Below are the code and all the weights of a small trained network. Each question names an input and a target symbol and asks about switching units off, where a switched-off unit gives its printed mean instead of its output.

import numpy as np


def w(rows, s, z=0):
    codes = np.array(rows[::2]) - 128.0
    scale = np.full(codes.shape[1], s)
    scale[-1] = z or s
    return codes * scale


def norm(h):
    return h / np.sqrt((h * h).mean(-1, keepdims=True) + 1e-5)


def softmax(a):
    e = np.exp(a - a.max(-1, keepdims=True))
    return e / e.sum(-1, keepdims=True)


def log_softmax(a):
    a = a - a.max(-1, keepdims=True)
    return a - np.log(np.exp(a).sum(-1, keepdims=True))


def net(x, mask):
    ids = ['ΘΠαγδεζημτφ'.index(c) for c in x.split()]
    T = len(ids)
    res = E[ids] + P[:T]
    u = 0
    for l in range(3):
        r = norm(res)
        for j in range(2):
            rows = slice(4 * j, 4 * j + 4)
            q, k, v = (r @ M[l][rows].T for M in (Q, K, V))
            z = softmax(np.where(np.tri(T) > 0, q @ k.T / 4**0.5, -1e9)) @ v
            o = O[l][rows]
            res = res + np.where(mask[u + j], z, o[:, -1]) @ o[:, :-1]
        u += 2
    return log_softmax(norm(res)[-1] @ U[:, :-1].T + U[:, -1])


Q, K, V, O = {}, {}, {}, {}
E = w([
[207,135,64],'Θ',
[151,230,171],'Π',
[130,139,154],'α',
[85,158,243],'γ',
[217,224,174],'δ',
[97,183,176],'ε',
[158,222,152],'ζ',
[127,157,2],'η',
[126,110,74],'μ',
[82,226,234],'τ',
[116,250,141],'φ',
],0.016)
P = w([
[137,85,149],'0',
[160,114,132],'1',
[190,146,194],'2',
[155,75,130],'3',
[112,186,130],'4',
[165,172,116],'5',
[142,217,120],'6',
[193,141,138],'7',
[75,247,184],'8',
[131,145,81],'9',
[124,200,120],'10',
],0.012)
Q[0] = w([
[205,27,162],'0.h0',
[156,129,129],'0.h0',
[52,166,134],'0.h0',
[254,198,128],'0.h0',
[87,100,142],'0.h1',
[245,166,151],'0.h1',
[82,169,69],'0.h1',
[236,78,63],'0.h1',
],0.0078)
K[0] = w([
[3,151,140],'0.h0',
[140,109,132],'0.h0',
[61,102,60],'0.h0',
[73,88,153],'0.h0',
[134,64,80],'0.h1',
[99,178,136],'0.h1',
[146,129,195],'0.h1',
[186,125,81],'0.h1',
],0.012)
V[0] = w([
[185,184,9],'0.h0',
[82,103,155],'0.h0',
[136,95,167],'0.h0',
[171,116,101],'0.h0',
[205,90,150],'0.h1',
[58,57,187],'0.h1',
[107,211,178],'0.h1',
[94,128,143],'0.h1',
],0.012)
O[0] = w([
[254,113,168,140],'0.h0',
[60,127,83,99],'0.h0',
[85,87,137,128],'0.h0',
[143,62,168,130],'0.h0',
[5,84,211,129],'0.h1',
[105,108,49,79],'0.h1',
[163,188,62,255],'0.h1',
[163,166,102,130],'0.h1',
],0.009,0.0091)
Q[1] = w([
[35,164,133],'1.h0',
[179,81,2],'1.h0',
[145,46,113],'1.h0',
[41,99,44],'1.h0',
[166,86,6],'1.h1',
[53,218,217],'1.h1',
[50,161,213],'1.h1',
[95,204,151],'1.h1',
],0.0092)
K[1] = w([
[184,125,51],'1.h0',
[44,170,118],'1.h0',
[128,229,126],'1.h0',
[110,100,90],'1.h0',
[26,142,123],'1.h1',
[180,99,119],'1.h1',
[143,2,99],'1.h1',
[155,70,138],'1.h1',
],0.0094)
V[1] = w([
[41,102,31],'1.h0',
[143,124,118],'1.h0',
[146,23,3],'1.h0',
[113,122,130],'1.h0',
[183,83,195],'1.h1',
[82,165,103],'1.h1',
[120,52,163],'1.h1',
[40,227,202],'1.h1',
],0.013)
O[1] = w([
[75,125,254,67],'1.h0',
[139,123,93,124],'1.h0',
[111,25,173,2],'1.h0',
[78,129,148,120],'1.h0',
[194,43,99,109],'1.h1',
[144,160,180,149],'1.h1',
[92,66,160,56],'1.h1',
[140,211,220,216],'1.h1',
],0.0081,0.0098)
Q[2] = w([
[142,201,130],'2.h0',
[193,103,99],'2.h0',
[47,155,177],'2.h0',
[122,119,4],'2.h0',
[157,199,11],'2.h1',
[129,74,158],'2.h1',
[130,142,32],'2.h1',
[91,165,235],'2.h1',
],0.014)
K[2] = w([
[94,47,175],'2.h0',
[139,146,247],'2.h0',
[180,138,43],'2.h0',
[114,60,129],'2.h0',
[64,232,105],'2.h1',
[145,45,197],'2.h1',
[47,167,51],'2.h1',
[185,76,65],'2.h1',
],0.012)
V[2] = w([
[71,88,175],'2.h0',
[43,58,139],'2.h0',
[121,35,172],'2.h0',
[192,204,98],'2.h0',
[74,251,111],'2.h1',
[141,102,217],'2.h1',
[165,73,232],'2.h1',
[208,74,122],'2.h1',
],0.012)
O[2] = w([
[140,142,210,96],'2.h0',
[191,214,220,70],'2.h0',
[230,97,232,66],'2.h0',
[55,100,1,186],'2.h0',
[128,215,110,254],'2.h1',
[67,114,166,100],'2.h1',
[23,42,155,72],'2.h1',
[103,76,58,87],'2.h1',
],0.0081,0.012)
U = w([
[225,25,158,179],'Θ',
[91,120,89,26],'Π',
[76,112,238,253],'α',
[77,134,206,108],'γ',
[68,95,27,22],'δ',
[94,133,175,89],'ε',
[102,113,64,74],'ζ',
[192,24,97,204],'η',
[225,40,254,225],'μ',
[53,174,150,185],'τ',
[109,113,67,46],'φ',
],0.0069,0.0042)

Each question gives the input, a string of symbols that net reads in full, and the target symbol t.
The units are the heads (4 rows each of Q, K, V and O). Each row of codes is followed by its name. A weight is (code - 128) times the scale printed after its matrix; where a second scale follows, it is the last column's (O and U).
mask holds one flag per head, layer by layer. A switched-off head (its flag False) gives its mean, the last column of its rows in O, instead of its output. The means were averaged over made-up inputs and are rounded, as every weight is.
A unit's drop is (log p(t) with every unit on - log p(t) with that unit switched off) / (log p(t) with every unit on - log p(t) with every unit switched off).
The circuit of an input: a set's keep is (log p(t) with only the set's units on - log p(t) with every unit switched off) / (log p(t) with every unit on - log p(t) with every unit switched off). Starting from all 6 units, units are removed one at a time, each time the one whose removal leaves the highest keep (on an exact tie, the one counted first), for as long as the keep stays at least 0.8.
units of the circuit, in order: the units of the circuit, biggest drop first
unit that matters most: the unit with the biggest drop
heads that matter: for each layer, one digit per head in row order, 1 if its drop is at least 0.15 and else 0, layers parted by /
drop when u is switched off: that unit's drop, to one decimal
input μ φ η α, target μ: heads that matter -> 01 / 10 / 10
input μ τ μ, target μ: units of the circuit, in order -> 2.h0, 0.h1, 1.h0
input α μ μ, target α: heads that matter -> 10 / 00 / 00
input α ε Π Θ, target α: heads that matter -> 11 / 10 / 00
input μ Θ γ, target μ: unit that matters most -> 2.h0
input μ μ τ Θ ε, target μ: units of the circuit, in order -> 2.h0, 0.h1, 1.h1
input μ μ ε η, target μ: units of the circuit, in order -> 2.h0, 0.h1
input μ α ε Θ, target μ: heads that matter -> 01 / 01 / 10
input α η Θ, target α: units of the circuit, in order -> 1.h0, 0.h0, 0.h1
input α η α, target α: units of the circuit, in order -> 1.h0, 0.h0, 0.h1
input μ δ τ, target μ: units of the circuit, in order -> 2.h0, 1.h0, 0.h1, 1.h1
input η Θ η, target η: heads that matter -> 00 / 00 / 00
input α α α γ, target α: units of the circuit, in order -> 1.h0, 0.h0, 2.h0
input η Θ γ, target η: unit that matters most -> 1.h1
input η η ε, target η: units of the circuit, in order -> 1.h1, 0.h0, 2.h1
input μ φ α μ τ α τ, target μ: drop when 0.h0 is switched off -> 0.1
input η α α, target η: drop when 2.h0 is switched off -> 0.1
input α Θ Θ ζ, target α: drop when 0.h0 is switched off -> 0.6
input μ ζ α, target μ: drop when 1.h1 is switched off -> 0.2
input η μ δ τ, target η: unit that matters most -> 1.h1
